Below is a small trained network, with its code and all its weights. Each question gives an input and a class and asks what happens when units are switched off, that is, made to give their printed mean instead of their output.

import numpy as np


def w(rows, s, z=0):
    codes = np.array(rows[::2]) - 128.0
    scale = np.full(codes.shape[1], s)
    scale[-1] = z or s
    return codes * scale


def f(y):
    return y / 2 * (1 + np.tanh(0.7978845608 * (y + 0.044715 * y**3)))


def log_softmax(a):
    a = a - a.max(-1, keepdims=True)
    return a - np.log(np.exp(a).sum(-1, keepdims=True))


def net(x, mask):
    res = np.array(x, float).reshape(1, 4) / 4 @ E
    y = f(res @ A[0][:, :-1].T + A[0][:, -1])
    res = res + np.where(mask, y, B[0][:, -1]) @ B[0][:, :-1]
    return log_softmax(res[-1] @ U[:, :-1].T + U[:, -1])


A, B = {}, {}
E = w([
[228,173,173,83,44,91,78,190,170,98,105],'x0',
[71,246,119,75,142,66,60,88,16,141,179],'x1',
[120,116,28,157,71,195,49,151,42,154,81],'x2',
[108,129,130,69,133,149,181,138,95,74,111],'x3',
],0.013)
A[0] = w([
[59,68,94,200,171,230,175,82,161,135,126,48],'neuron 0',
[97,119,49,180,71,138,114,139,56,131,57,113],'neuron 1',
[74,180,182,83,157,45,100,78,65,147,205,152],'neuron 2',
[2,72,113,184,214,182,182,76,137,188,129,72],'neuron 3',
[143,60,171,159,151,167,156,101,206,75,124,124],'neuron 4',
[208,66,99,135,130,199,134,146,154,120,94,92],'neuron 5',
[155,75,205,136,193,66,240,114,252,90,209,98],'neuron 6',
[165,41,74,198,51,190,113,132,75,93,49,43],'neuron 7',
[157,10,144,188,81,226,183,150,223,100,73,162],'neuron 8',
[249,147,176,106,30,140,107,196,206,78,64,4],'neuron 9',
[154,60,146,209,128,214,215,111,145,100,151,92],'neuron 10',
[117,56,79,176,107,203,159,204,199,118,141,204],'neuron 11',
[158,49,40,162,102,225,99,192,89,138,54,132],'neuron 12',
[87,115,155,139,185,138,184,36,162,120,186,85],'neuron 13',
],0.0092,0.0043)
B[0] = w([
[138,183,171,79,91,68,114,183,200,193,46,204],'neuron 0',
[168,76,133,153,172,97,159,121,128,86,147,187],'neuron 1',
[113,113,95,167,105,193,86,104,66,93,169,215],'neuron 2',
[123,218,182,37,66,92,118,191,176,182,56,221],'neuron 3',
[64,153,147,165,99,162,128,69,84,70,173,199],'neuron 4',
[77,154,113,114,99,177,61,113,101,150,141,187],'neuron 5',
[244,40,105,169,194,57,223,87,119,151,161,246],'neuron 6',
[177,92,117,119,173,54,183,139,158,142,171,197],'neuron 7',
[25,150,106,173,89,216,72,75,56,64,192,254],'neuron 8',
[116,195,153,45,35,60,136,200,202,175,66,228],'neuron 9',
[121,164,90,128,116,138,101,115,86,75,128,200],'neuron 10',
[95,132,84,140,130,145,105,124,130,190,128,211],'neuron 11',
[175,54,77,176,203,86,226,94,150,68,153,213],'neuron 12',
[138,143,140,173,112,104,151,149,174,83,124,189],'neuron 13',
],0.011,0.024)
U = w([
[23,201,78,193,123,207,51,53,16,137,185,254],'0',
[211,29,124,198,205,61,252,84,182,146,161,39],'1',
[112,221,177,49,33,85,126,217,227,162,21,54],'2',
],0.012,0.0071)

Each question gives the input, the list of numbers given to net, and the class t.
The units are the neurons (one row each of A and B). Each row of codes is followed by its name. A weight is (code - 128) times the scale printed after its matrix; where a second scale follows, it is the last column's (A, B and U).
mask holds one flag per neuron, in row order. A switched-off neuron (its flag False) gives its mean, the last column of its row in B, instead of its output. The means were averaged over made-up inputs and are rounded, as every weight is.
A unit's drop is (log p(t) with every unit on - log p(t) with that unit switched off) / (log p(t) with every unit on - log p(t) with every unit switched off).
The circuit of an input: a set's keep is (log p(t) with only the set's units on - log p(t) with every unit switched off) / (log p(t) with every unit on - log p(t) with every unit switched off). Starting from the 12 units with the biggest drops (on a tie, the unit counted first), units are removed one at a time, each time the one whose removal leaves the highest keep (on an exact tie, the one counted first), for as long as the keep stays at least 0.8.
circuit, biggest first: the units of the circuit, biggest drop first
top k neurons: the k neurons with the biggest drops, biggest first
drop when u is switched off: that unit's drop, to one decimal
input [-1,-8,-5,8], class 0: circuit, biggest first	[neuron 8]
input [2,1,-3,7], class 1: top 2 neurons	[neuron 8; neuron 3]
input [-7,6,5,7], class 2: top 3 neurons	[neuron 3; neuron 8; neuron 6]
input [6,-5,-5,-5], class 2: top 3 neurons	[neuron 9; neuron 12; neuron 2]
input [4,-6,-6,5], class 0: top 2 neurons	[neuron 8; neuron 4]
input [5,1,5,2], class 1: top 3 neurons	[neuron 3; neuron 12; neuron 0]
input [6,8,-8,-6], class 0: top 2 neurons	[neuron 2; neuron 12]
input [4,4,0,1], class 0: top 2 neurons	[neuron 3; neuron 0]
input [-3,-1,3,-8], class 1: top 3 neurons	[neuron 9; neuron 12; neuron 1]
input [-1,0,2,-5], class 1: top 2 neurons	[neuron 8; neuron 9]
input [-7,7,-8,-1], class 1: top 2 neurons	[neuron 8; neuron 6]
input [-7,-7,1,6], class 0: top 2 neurons	[neuron 8; neuron 9]
input [3,-3,-1,6], class 0: drop when neuron 0 is switched off	0.6
input [4,-3,7,3], class 1: drop when neuron 12 is switched off	0.2
input [-4,-3,8,3], class 1: drop when neuron 12 is switched off	0.7
input [-7,6,-2,-1], class 2: circuit, biggest first	[neuron 3]
